How the elements are linked:
from | § ~ % + !
CZ | LB PG DM PN .
TZ | GZ RQ NH SF BG
BS | CQ JT . TP GN
PN | NJ DP HH SJ .
NC | HH NZ TP TZ NJ
JB | TP RH . LH HH
TL | NZ HH RH CD DP
QD | JT CQ . RH BP
CD | RQ GZ JC DL TM
GN | DM SR BS NC LB
RH | FF JB . JC TL
TT | TM BG RQ BL .
JT | QD BS . FF SR
CQ | BS QD . JB DM
PF | BL GS DL PG .
FF | RH TP . HD NZ
DL | RD ZT FP BP PF
LB | CZ JR GN NJ .
BP | SR DM QD TL PG
SD | JJ FP . CQ ZT
SB | GS BL SF LB .
JR | PG LB SR RF .
RD | DL SF FJ SR BL
BG | SJ TT TZ SB .
TM | TT SJ CD PF .
DM | GN BP CQ HH CZ
GZ | TZ CD LH ZT SJ
NH | LH HD . JJ TZ
DP | RF PN TL TM .
HH | NC TL JB GZ PN
SF | ZT RD JJ GN SB
GS | SB PF ZT CZ .
BL | PF SB RD JR .
PG | JR CZ BP DP .
SJ | BG TM GZ GS .
NZ | TL NC FF RQ RF
JC | HD LH . FP CD
RF | DP NJ NZ TT .
JJ | SD FJ . BS SF
TP | JB FF . NH NC
RQ | CD TZ HD RD TT
LH | NH JC . SD GZ
FJ | FP JJ . JT RD
NJ | PN RF NC BG .
FP | FJ SD . QD DL
SR | BP GN JT NZ JR
ZT | SF DL SD DM GS
HD | JC NH . FJ RQ

In the rows, zero is written as 122.

The rows follow the links: the fewer symbols apart two elements are, the more alike their rows tend to be.

Each row is also shifted at random along 8 hidden directions that mean nothing.

Some elements, each with a row of numbers:
DL: [ 133,  122,  136,  120,  129,   95,  143,  137,   92,  121,   86,  124,  158,  132,  166,  164,  111,  105,  144,  132,  100,  102,  120,  143,  139,   67,  182,  153,   79,  125,  156,  124,   99,  117,  117,  128,  105,  136,   93,   70,   96,  127,  116,  102,  147,  137,  129,  102,  122,  179]
JC: [ 117,  104,  114,  135,  116,  100,  117,   76,  146,  140,  151,  120,   99,   65,   77,   46,  112,  114,  126,  107,  132,  157,  123,  103,  164,  125,   82,   95,  162,  122,  173,  154,  174,   99,  151,  102,   60,  111,   84,  171,  146,  147,  163,  168,  120,   84,  140,   98,   82,  116]
CD: [ 130,  121,  117,  135,  125,  114,  186,  113,  106,  136,  119,  151,  150,  120,  105,  112,   98,   94,  147,  133,   98,  125,  115,   96,  130,   75,  135,  128,   80,   83,  121,  128,  130,   77,  106,  145,  116,  131,   97,   81,  120,  132,   94,  126,  139,  144,  121,  128,  134,  136]
CZ: [ 119,  125,  130,  117,  107,  114,   90,  147,  134,  135,   91,  104,  128,  104,  169,  161,  101,  123,  109,  126,  121,   93,  154,  155,  128,  121,  126,  155,   90,  126,  146,  125,   85,  144,  151,  105,  125,  109,  135,  139,  123,  121,  133,   96,  114,  111,  108,   87,   96,  157]
BS: [ 121,  125,  121,  107,  129,  140,  114,  110,  125,  135,  131,  121,   94,   97,  153,  122,  146,  142,  101,   89,  148,  136,  121,  138,  136,  131,   89,  148,  152,  190,  181,   88,  116,  141,  143,  124,  129,  118,  143,  157,  107,  102,  125,  123,  111,   85,  139,  122,  129,  150]
HH: [ 128,  122,  117,  137,  104,  138,  135,  140,  125,  133,  125,  146,  146,  143,  126,  118,  110,  115,  131,  131,  118,  103,  134,  119,   96,  115,  119,  140,   96,  109,  106,  113,  113,  109,  127,  146,  155,  112,  138,  108,  136,  117,  102,  115,  128,  144,  103,  129,  110,  111]
NZ: [ 105,  134,  131,  130,  135,  123,  158,  135,   65,   76,  129,  116,  161,  212,  115,  165,  103,   77,  144,  143,   59,  100,   93,   87,   50,  116,  115,  138,  126,  147,  171,  148,  138,  122,  104,  142,  132,  138,   91,  108,  115,  114,  166,  150,  182,  124,  125,  149,   98,   67]
RQ: [ 117,  116,  107,  117,  129,  119,  130,   91,  131,  151,  160,  106,   87,   48,   89,   88,  106,  108,  102,  106,  115,  154,   98,  109,  152,   98,   46,  132,  133,  133,  166,  118,  139,   90,  115,  137,  108,  112,  115,  157,  111,  129,  116,  147,  102,   96,  144,  135,  145,  122]
TM: [ 113,  114,  106,  137,  113,   91,  122,  123,  127,  127,  146,  118,  143,  140,   72,  146,  102,  104,  132,  146,  117,   94,  128,  107,   87,  116,  133,  117,  152,  138,   98,  139,  148,  114,  108,   97,  102,  128,   98,   92,  138,  143,  121,  123,  137,  141,  101,  121,  121,   78]
JT: [ 113,  117,  130,   97,  131,  126,  106,   79,  117,   98,  108,  128,  101,  119,  159,  124,  176,  162,  135,  100,  145,  126,  115,  139,  162,  134,  162,   78,  155,  165,  127,   90,  122,  154,  116,  125,  131,  142,  142,  136,  114,  119,  121,  110,  124,   96,  153,  127,  157,  155]
DP: [ 104,  113,  107,  132,  103,   98,   73,  135,  137,  149,  159,   90,  133,   88,   85,  109,   96,  103,  123,  124,  101,  103,  142,  145,   84,  108,   92,  130,  143,  140,  151,  155,  128,  115,  140,  151,  140,  122,  104,  143,  140,  150,  147,  140,  128,  109,  116,  112,   97,   67]
NC: [ 118,  125,  140,  120,  111,  152,  134,   83,  102,  102,   94,  153,  113,  152,  173,  109,  168,  152,  113,  100,  138,  131,  102,  112,  158,  139,  140,   81,  147,  165,  107,   85,  124,  131,  100,  142,  167,  115,  172,  152,  114,   96,  100,   99,  125,  106,  116,  143,  159,  151]
JR: [ 103,  119,  147,   93,  127,  104,   84,  100,   93,  113,   81,   79,  105,   81,  135,   94,  135,  139,  117,   96,  100,  124,  124,  157,  159,  121,  159,   85,  114,  116,  157,  144,  110,  136,  149,  125,  117,  128,  124,  134,  106,  126,  129,  107,  139,   75,  137,   95,  126,  172]
RH: [ 121,  116,   90,  133,  122,  121,  162,  113,  115,  155,  172,  152,  147,  130,  114,  148,  122,  112,  147,  127,  138,  103,  130,  129,   81,   91,  118,  161,  146,  189,  155,   87,  126,  115,  106,  157,  148,  147,  114,   92,  134,  129,   84,  135,  144,  128,  127,  150,  144,   95]
JB: [ 125,  117,  103,  137,  104,  143,  123,   98,  172,  130,  146,  155,  108,  120,  129,  111,  130,  131,  119,  134,  157,  128,  139,  105,  133,  158,   83,  114,  131,  114,   91,   99,  134,  128,  124,  102,  121,  107,  148,  167,  161,  130,  130,  135,   92,  123,  119,  129,  109,   97]
FP: [ 131,  120,  121,  124,  117,  122,  121,  110,  162,  101,  109,  147,  124,  125,  177,  163,  128,  111,  137,  141,  136,  129,  122,  118,  166,  126,  122,  116,   93,   90,   95,  113,  107,  144,   96,  109,  107,  125,  114,  146,  130,  142,  147,  119,   80,  136,  147,  120,  121,  140]
SB: [ 128,  123,  121,  115,  127,  126,   92,  150,  145,  114,  122,   89,  100,  113,   63,   99,  115,  134,  105,  131,  125,  132,  128,  108,   99,  156,  107,   99,  114,   48,   41,  146,  124,  122,  125,   92,  105,  105,  127,  106,  124,  120,  124,  123,   96,  148,  107,  121,  122,   86]
FJ: [ 134,  131,  119,   96,  146,  128,  158,  108,  129,  111,  101,  131,   94,   98,  131,  152,  116,  119,  131,  146,  121,  139,  120,  123,  162,  124,  137,  120,   49,   45,   72,   97,   97,  116,  106,   91,   85,  121,  118,   85,  108,  125,   85,  110,  115,  134,  150,  129,  152,  166]
SR: [ 119,  126,  135,   98,  141,  122,  131,  131,   91,  114,  119,   96,  130,  106,  120,  106,  121,  102,  124,  105,   77,  138,  111,  118,  104,  100,  107,  136,  106,  116,  192,  150,  115,  113,  133,  158,  132,  136,  107,  124,   98,  123,  153,  151,  145,  100,  151,  123,  116,  118]
TZ: [ 130,  126,  146,  123,  122,  127,   87,  124,  121,  105,   79,  105,   79,   94,  139,   86,  109,  134,  110,  126,  113,  143,  111,  143,  190,  143,  122,   91,   63,   48,   83,  119,  106,  120,  139,   98,   87,   76,  129,  143,  111,  110,  105,  103,  115,  109,  109,  108,  105,  181]

From each start, follow one symbol. Which element do you reach?
Answer with the element's name.
[ 128,  113,  117,  117,  113,  131,   86,  146,  149,  158,  143,  109,  127,   72,  101,   65,  125,  140,  109,   95,  136,  126,  150,  143,  101,  114,  100,  144,  134,  126,  142,  138,  116,  114,  164,  147,  140,  117,  138,  136,  135,  129,  135,  138,  101,  120,  128,  105,   97,  106]
~ BP
[ 119,  130,  105,  105,  126,  106,  105,  135,  138,  123,  133,  118,  127,  118,  129,  187,  107,  120,  146,  166,  125,   84,  151,  153,   98,  132,  155,  148,   87,  117,  112,  108,   98,  153,  136,   85,   87,  124,  113,   87,  143,  148,  120,  117,  139,  128,  131,  113,  100,  108]
§ JT
[ 129,  120,  107,  134,  111,  117,  137,  119,  146,  155,  135,  149,  118,  105,  121,  161,  100,  128,  104,  145,  150,  103,  128,  118,  132,  117,  100,  164,  124,  156,  114,   81,  124,  105,  129,   78,   90,   94,  131,  113,  138,  120,   88,  104,  112,  135,   90,  116,  119,  136]
+ ZT
[  98,  120,  130,  114,  113,  115,   91,   84,  106,  112,  122,  111,  113,  119,  134,  106,  161,  148,  121,  107,  128,  121,  112,  134,  146,  130,  145,   61,  166,  168,  106,  116,  127,  136,  105,  145,  158,  135,  144,  147,  124,  124,  111,  106,  133,   97,  127,  132,  159,  121]
% NZ
[ 116,  122,  120,  133,   96,  129,   98,  122,  146,  100,  123,  142,  142,  149,  175,  155,  125,  105,  147,  157,  105,  105,  126,  130,  130,  125,  128,  104,   84,   86,   73,  122,   99,  142,   93,  154,  161,  124,  140,  152,  145,  151,  134,  110,  105,  153,  130,  135,  125,   97]
~ HH
[ 132,  124,  113,  126,  117,  147,  148,  124,  149,  128,  120,  157,  134,  138,  156,  147,  128,  122,  123,  123,  145,  126,  138,  108,  112,  137,  106,  150,  111,  120,  115,  105,  107,  135,  125,  108,  133,  123,  142,  134,  135,  122,  130,  119,   98,  128,  125,  125,  110,  119]
~ QD
[ 136,  120,  115,  125,  126,  122,  150,  126,  135,  122,  111,  149,  123,  147,  126,  161,  124,  135,  121,  139,  161,  109,  130,  108,  123,  136,  148,  141,  128,  134,  103,   98,  129,  127,  126,   59,   74,  116,  115,   92,  137,  118,  118,  113,  123,  136,  108,  108,  108,  144]
! ZT
[ 123,  128,  118,  119,  107,  138,  118,  118,  160,  114,  123,  139,  150,  131,  207,  194,  126,   95,  127,  144,  115,  109,  127,  120,  126,  112,   95,  152,   90,  125,  124,  112,   86,  150,   95,  153,  169,  133,  144,  162,  125,  150,  163,  112,   78,  142,  147,  133,  131,  110]
! PG
[ 115,  129,  141,  114,  121,  121,  118,  106,   92,  137,   78,  102,   88,   74,  131,   88,  101,  128,   98,  105,  104,  133,  128,  144,  171,  127,  120,  117,   75,   97,  157,  123,  104,  103,  157,  122,  112,   99,  135,  146,  102,  107,   94,   99,  143,   71,  112,   99,  115,  195]
§ PN
[ 128,  123,  128,  125,  146,  138,  178,  111,   97,   90,  116,  145,  130,  190,  113,  118,  151,  137,  118,  103,  141,  141,   94,   69,  102,  134,  129,  117,  179,  168,  141,  114,  160,  125,  113,   92,  107,  136,  107,  112,  107,   89,  138,  135,  134,  122,  121,  132,  126,  121]
+ BS
[ 124,  129,  130,  134,  116,  129,  130,  128,  115,  108,  102,  126,  116,  150,  142,  148,  112,  112,   97,  128,  118,  122,  101,  113,  131,  134,   96,  119,  113,  120,  107,  115,  119,  122,   98,  114,  133,  108,  130,  143,  107,   99,  113,  100,  109,  127,  100,  127,  138,  133]
~ TT
[ 133,  127,  140,  117,  147,  132,  167,  134,   91,   98,  107,  124,  132,  160,   90,  101,  122,  120,  111,  103,  111,  144,   93,   76,   98,  121,  120,  129,  140,  123,  145,  143,  145,  100,  125,  113,  105,  124,  107,   97,   97,   93,  139,  138,  137,  128,  119,  122,  116,  120]
~ RD
[ 120,  121,  137,  108,  139,  109,  102,  136,   95,   89,  114,   96,  134,  137,  143,  139,  138,  115,  125,  114,  102,  121,   92,  137,  117,  100,  142,  122,  135,  145,  150,  133,  120,  141,  107,  142,  128,  135,  105,  110,   90,  114,  143,  125,  134,  124,  140,  129,  128,  129]
+ SR
[ 127,  120,  129,  129,  128,  108,  167,  135,  108,  110,  108,  121,  166,  158,   78,   95,  105,   89,  141,  119,   88,  132,  117,   73,   88,   97,  146,  104,  111,   58,  112,  187,  141,   89,  111,  136,  122,  148,   78,   85,  118,  134,  152,  139,  131,  147,  126,  113,  111,   98]
§ BL
[ 134,  126,  120,   98,  131,  156,  141,  117,  121,  125,  121,  132,  118,  118,   94,   92,  158,  158,  118,  103,  142,  137,  126,  112,  110,  131,  141,  104,  119,   92,   52,   96,  109,  111,  116,  138,  161,  128,  167,   82,  118,  105,   71,  108,  111,  144,  125,  145,  173,  112]
§ DM
[ 126,  124,  113,  134,  124,  127,   98,  140,  122,  127,  147,  123,   92,  116,  153,  145,  129,  127,  105,  116,  150,  125,  106,  155,  135,  123,   88,  154,  143,  184,  140,   80,  111,  141,  114,  123,  130,  100,  130,  143,  104,   97,   99,  115,  112,  112,  114,  137,  129,  137]
+ JJ
[ 121,  124,  118,  140,  101,  129,  124,  139,  130,  152,  120,  127,  130,  106,  125,  101,   91,  102,  108,  115,  106,  125,  140,  126,  113,  114,   87,  141,   89,   89,  135,  141,  106,  104,  137,  156,  156,  112,  128,  151,  127,  118,  123,  119,  108,  121,  105,  112,  103,  117]
~ DP
[ 116,  122,  108,   96,  142,  107,  141,  105,  128,  153,  145,   98,   98,   58,   64,  137,  110,  122,  100,  124,  128,  122,  120,  111,  118,  110,   88,  144,  137,  134,  130,  113,  126,   97,  115,   89,   91,  127,  114,   96,  110,  132,   94,  120,  111,  115,  128,  122,  159,  121]
+ JR
